Below are the code and all the weights of a small trained network. Each question names an input and a target symbol and asks about switching units off, where a switched-off unit gives its printed mean instead of its output.

import numpy as np


def w(rows, s, z=0):
    codes = np.array(rows[::2]) - 128.0
    scale = np.full(codes.shape[1], s)
    scale[-1] = z or s
    return codes * scale


def norm(h):
    return h / np.sqrt((h * h).mean(-1, keepdims=True) + 1e-5)


def f(y):
    return y / 2 * (1 + np.tanh(0.7978845608 * (y + 0.044715 * y**3)))


def softmax(a):
    e = np.exp(a - a.max(-1, keepdims=True))
    return e / e.sum(-1, keepdims=True)


def log_softmax(a):
    a = a - a.max(-1, keepdims=True)
    return a - np.log(np.exp(a).sum(-1, keepdims=True))


def net(x, mask):
    ids = ['ΓΛΞΠΦαβεζημτψ'.index(c) for c in x.split()]
    T = len(ids)
    res = E[ids] + P[:T]
    r = norm(res)
    for j in range(2):
        rows = slice(3 * j, 3 * j + 3)
        q, k, v = (r @ M[0][rows].T for M in (Q, K, V))
        z = softmax(np.where(np.tri(T) > 0, q @ k.T / 3**0.5, -1e9)) @ v
        o = O[0][rows]
        res = res + np.where(mask[j], z, o[:, -1]) @ o[:, :-1]
    y = f(norm(res) @ A[0][:, :-1].T + A[0][:, -1])
    res = res + np.where(mask[2:18], y, B[0][:, -1]) @ B[0][:, :-1]
    return log_softmax(norm(res)[-1] @ U[:, :-1].T + U[:, -1])


Q, K, V, O, A, B = {}, {}, {}, {}, {}, {}
E = w([
[130,157,126,60,93,82,155,159,119,216,110],'Γ',
[108,170,74,167,87,77,186,51,170,185,117],'Λ',
[96,211,2,118,54,155,203,229,88,96,116],'Ξ',
[87,125,122,78,129,163,109,109,31,86,148],'Π',
[81,120,131,78,179,118,200,184,178,108,122],'Φ',
[184,175,167,193,156,85,87,169,69,100,138],'α',
[192,117,144,81,93,68,222,96,90,95,193],'β',
[100,149,155,146,200,167,179,193,128,174,136],'ε',
[94,122,80,146,133,167,147,41,154,163,103],'ζ',
[143,102,94,174,147,143,163,87,108,160,234],'η',
[59,128,97,70,170,80,98,121,110,62,113],'μ',
[235,137,160,147,106,124,152,69,82,160,87],'τ',
[88,184,187,151,68,100,176,68,95,172,162],'ψ',
],0.016)
P = w([
[161,214,233,1,202,190,83,57,195,164,186],'0',
[141,183,175,39,184,168,101,80,162,135,169],'1',
[134,178,160,74,200,155,102,97,164,133,160],'2',
[129,174,148,94,193,135,107,114,149,134,148],'3',
[121,162,142,113,184,121,110,120,140,134,134],'4',
[118,148,137,132,180,115,115,128,130,132,124],'5',
[108,134,127,148,173,107,119,133,124,125,117],'6',
[106,117,124,162,165,100,124,142,116,119,106],'7',
[104,103,118,175,155,89,129,145,112,113,97],'8',
[99,89,111,186,151,82,135,160,101,111,90],'9',
[94,79,104,192,144,64,139,167,93,105,75],'10',
[97,70,101,201,146,60,145,173,74,95,62],'11',
[84,65,92,210,133,53,142,173,65,91,65],'12',
],0.0074)
Q[0] = w([
[167,104,185,117,175,172,153,155,200,78,105],'h1',
[189,107,77,152,143,136,109,109,96,195,201],'h1',
[137,90,46,170,97,182,77,30,228,153,139],'h1',
[111,207,83,105,119,92,176,125,41,213,156],'h2',
[200,123,121,100,144,191,73,128,178,131,131],'h2',
[155,72,204,171,48,127,170,2,168,87,135],'h2',
],0.009)
K[0] = w([
[146,183,200,79,119,166,151,111,153,136,96],'h1',
[179,97,133,153,117,160,123,90,86,201,203],'h1',
[123,77,158,122,136,91,51,69,147,193,126],'h1',
[90,93,109,189,142,112,186,144,66,106,87],'h2',
[129,135,160,105,186,164,107,91,142,131,152],'h2',
[156,255,56,82,110,189,115,157,145,116,150],'h2',
],0.0098)
V[0] = w([
[68,29,92,81,148,56,175,117,23,124,171],'h1',
[177,66,142,194,195,34,189,143,175,112,103],'h1',
[148,127,39,160,36,207,164,226,135,165,159],'h1',
[84,47,220,99,255,91,112,110,139,179,141],'h2',
[142,135,164,71,49,98,63,157,166,196,143],'h2',
[228,112,35,67,169,177,89,113,118,180,85],'h2',
],0.0056)
O[0] = w([
[117,129,150,39,108,119,67,54,130,228,126,251],'h1',
[142,168,146,61,88,164,118,175,193,125,189,105],'h1',
[148,95,72,120,131,234,205,64,114,73,143,131],'h1',
[31,91,160,86,53,179,99,139,65,119,108,236],'h2',
[84,248,12,124,152,195,84,142,2,158,193,141],'h2',
[157,51,28,91,147,142,75,206,138,173,68,91],'h2',
],0.0071,0.0035)
A[0] = w([
[153,162,140,158,113,116,191,101,139,149,131,151],'n1',
[185,61,12,186,128,177,118,148,142,133,43,253],'n2',
[195,149,81,149,118,79,68,112,144,211,141,155],'n3',
[83,125,175,151,138,119,199,222,117,79,99,36],'n4',
[65,113,44,124,123,176,124,83,142,122,176,128],'n5',
[121,91,114,206,155,170,173,69,114,118,103,182],'n6',
[162,28,32,141,150,81,120,151,224,128,85,209],'n7',
[115,118,167,204,150,24,66,206,185,58,125,99],'n8',
[2,153,113,138,93,137,125,116,112,154,147,140],'n9',
[130,22,69,127,117,174,120,147,138,104,80,235],'n10',
[84,163,143,132,152,181,13,138,112,80,139,55],'n11',
[132,164,160,109,125,119,28,173,88,129,173,67],'n12',
[143,133,150,212,67,124,28,127,43,162,142,90],'n13',
[84,166,123,92,93,137,164,135,105,157,16,145],'n14',
[145,179,180,137,134,192,97,57,109,98,116,239],'n15',
[148,179,57,96,129,130,200,118,55,27,145,49],'n16',
],0.0091,0.0022)
B[0] = w([
[108,97,95,112,60,88,120,132,167,102,47,166],'n1',
[129,155,223,11,69,83,67,122,106,150,190,153],'n2',
[109,128,102,141,80,155,127,106,116,44,99,194],'n3',
[170,99,124,148,36,126,136,66,89,93,107,169],'n4',
[168,132,166,115,133,74,137,136,156,140,53,187],'n5',
[40,178,98,152,50,134,78,224,126,34,141,179],'n6',
[131,118,200,99,1,175,68,146,122,88,90,141],'n7',
[149,93,43,168,22,104,145,190,124,250,133,150],'n8',
[125,102,145,177,113,164,102,195,100,176,93,254],'n9',
[247,111,159,116,178,152,72,136,60,148,194,143],'n10',
[157,138,170,192,138,75,145,64,192,159,92,152],'n11',
[125,56,59,101,173,117,158,146,127,72,113,188],'n12',
[95,81,174,101,62,107,123,131,146,30,244,186],'n13',
[173,111,104,215,129,159,136,96,127,74,196,245],'n14',
[201,180,59,140,155,152,155,121,195,167,124,168],'n15',
[107,115,157,143,193,63,175,96,169,173,103,163],'n16',
],0.0077,0.0083)
U = w([
[170,169,136,100,159,126,126,118,107,113,129,100],'Γ',
[66,208,159,189,111,96,150,103,133,142,220,116],'Λ',
[87,176,82,5,153,65,169,107,158,180,165,167],'Ξ',
[184,91,85,184,144,31,152,203,195,117,205,43],'Π',
[195,82,194,233,142,184,183,154,104,157,70,62],'Φ',
[58,104,33,132,104,184,114,163,29,114,168,146],'α',
[53,119,128,111,172,31,50,187,164,182,88,72],'β',
[109,55,158,163,165,100,69,40,108,112,104,130],'ε',
[46,120,204,21,126,176,134,215,177,107,136,174],'ζ',
[48,161,59,165,126,137,159,80,183,69,49,160],'η',
[169,104,100,102,106,176,128,51,160,248,164,253],'μ',
[228,177,178,132,114,146,1,185,132,147,77,134],'τ',
[199,136,101,70,78,192,107,86,129,10,187,53],'ψ',
],0.008,0.0042)

Each question gives the input, a string of symbols that net reads in full, and the target symbol t.
The units are the heads (3 rows each of Q, K, V and O) and the neurons (one row each of A and B). Each row of codes is followed by its name. A weight is (code - 128) times the scale printed after its matrix; where a second scale follows, it is the last column's (O, A, B and U).
mask holds one flag per unit, heads first, then neurons. A switched-off unit (its flag False) gives its mean, the last column of its rows in O or B, instead of its output. The means were averaged over made-up inputs and are rounded, as every weight is.
A unit's drop is (log p(t) with every unit on - log p(t) with that unit switched off) / (log p(t) with every unit on - log p(t) with every unit switched off).
unit that matters most: the unit with the biggest drop
top k neurons: the k neurons with the biggest drops, biggest first
heads that matter: for each layer, one digit per head in row order, 1 if its drop is at least 0.15 and else 0, layers parted by /
input ε Φ Γ Φ Γ Λ ψ Γ Γ α, target Π: heads that matter : 00
input Γ ε ψ Ξ α, target η: unit that matters most : h1
input Γ η Γ Γ Γ η, target α: top 3 neurons : n3; n14; n16
input τ Γ η Φ Γ Ξ ε, target α: top 2 neurons : n6; n11
input Γ η Φ Ξ Γ η Π α η Φ Γ ψ, target η: heads that matter : 11
input Ξ ψ Γ α μ ψ η, target η: heads that matter : 01
input ψ η Λ ψ τ Γ Λ Γ, target η: heads that matter : 01
input Γ Ξ τ Γ η Γ, target ψ: heads that matter : 11
input ψ ψ η Λ Γ Γ Φ Π Φ ψ Γ ψ ζ, target τ: top 2 neurons : n5; n2
input Γ η η Γ α η β η Γ Ξ Γ Φ, target Φ: heads that matter : 01
input η α Γ Γ α Γ Γ ψ Ξ Π, target η: heads that matter : 11
input Π α τ Γ η Γ ψ Γ, target Λ: heads that matter : 01
input Γ ζ Φ ψ Φ Γ Γ η Γ, target μ: top 3 neurons : n6; n13; n14
input μ Φ β Λ ε η, target μ: heads that matter : 10
input Φ Γ ε, target Φ: unit that matters most : n4
input η ψ τ β α η Γ Ξ η ψ Γ Γ, target η: top 3 neurons : n6; n16; n1
input Π ψ Γ β η Ξ, target ψ: top 3 neurons : n2; n10; n6
input Γ Λ Φ Γ Γ Π Φ, target α: top 3 neurons : n4; n5; n16
input ψ ζ η α Ξ Λ Γ Φ Φ, target Φ: heads that matter : 00
input η Γ ε ε Γ, target Φ: heads that matter : 11
input Λ η ε Γ Ξ Π Γ η Γ β τ, target τ: heads that matter : 01
input Λ Φ Γ, target α: unit that matters most : n14
input μ Γ Ξ Γ Γ μ, target ε: top 2 neurons : n10; n16
input η Ξ ψ Γ Γ Γ ψ, target η: heads that matter : 00
input ζ α ε ε η η ζ η η Λ Ξ η Π, target ψ: top 3 neurons : n10; n6; n9
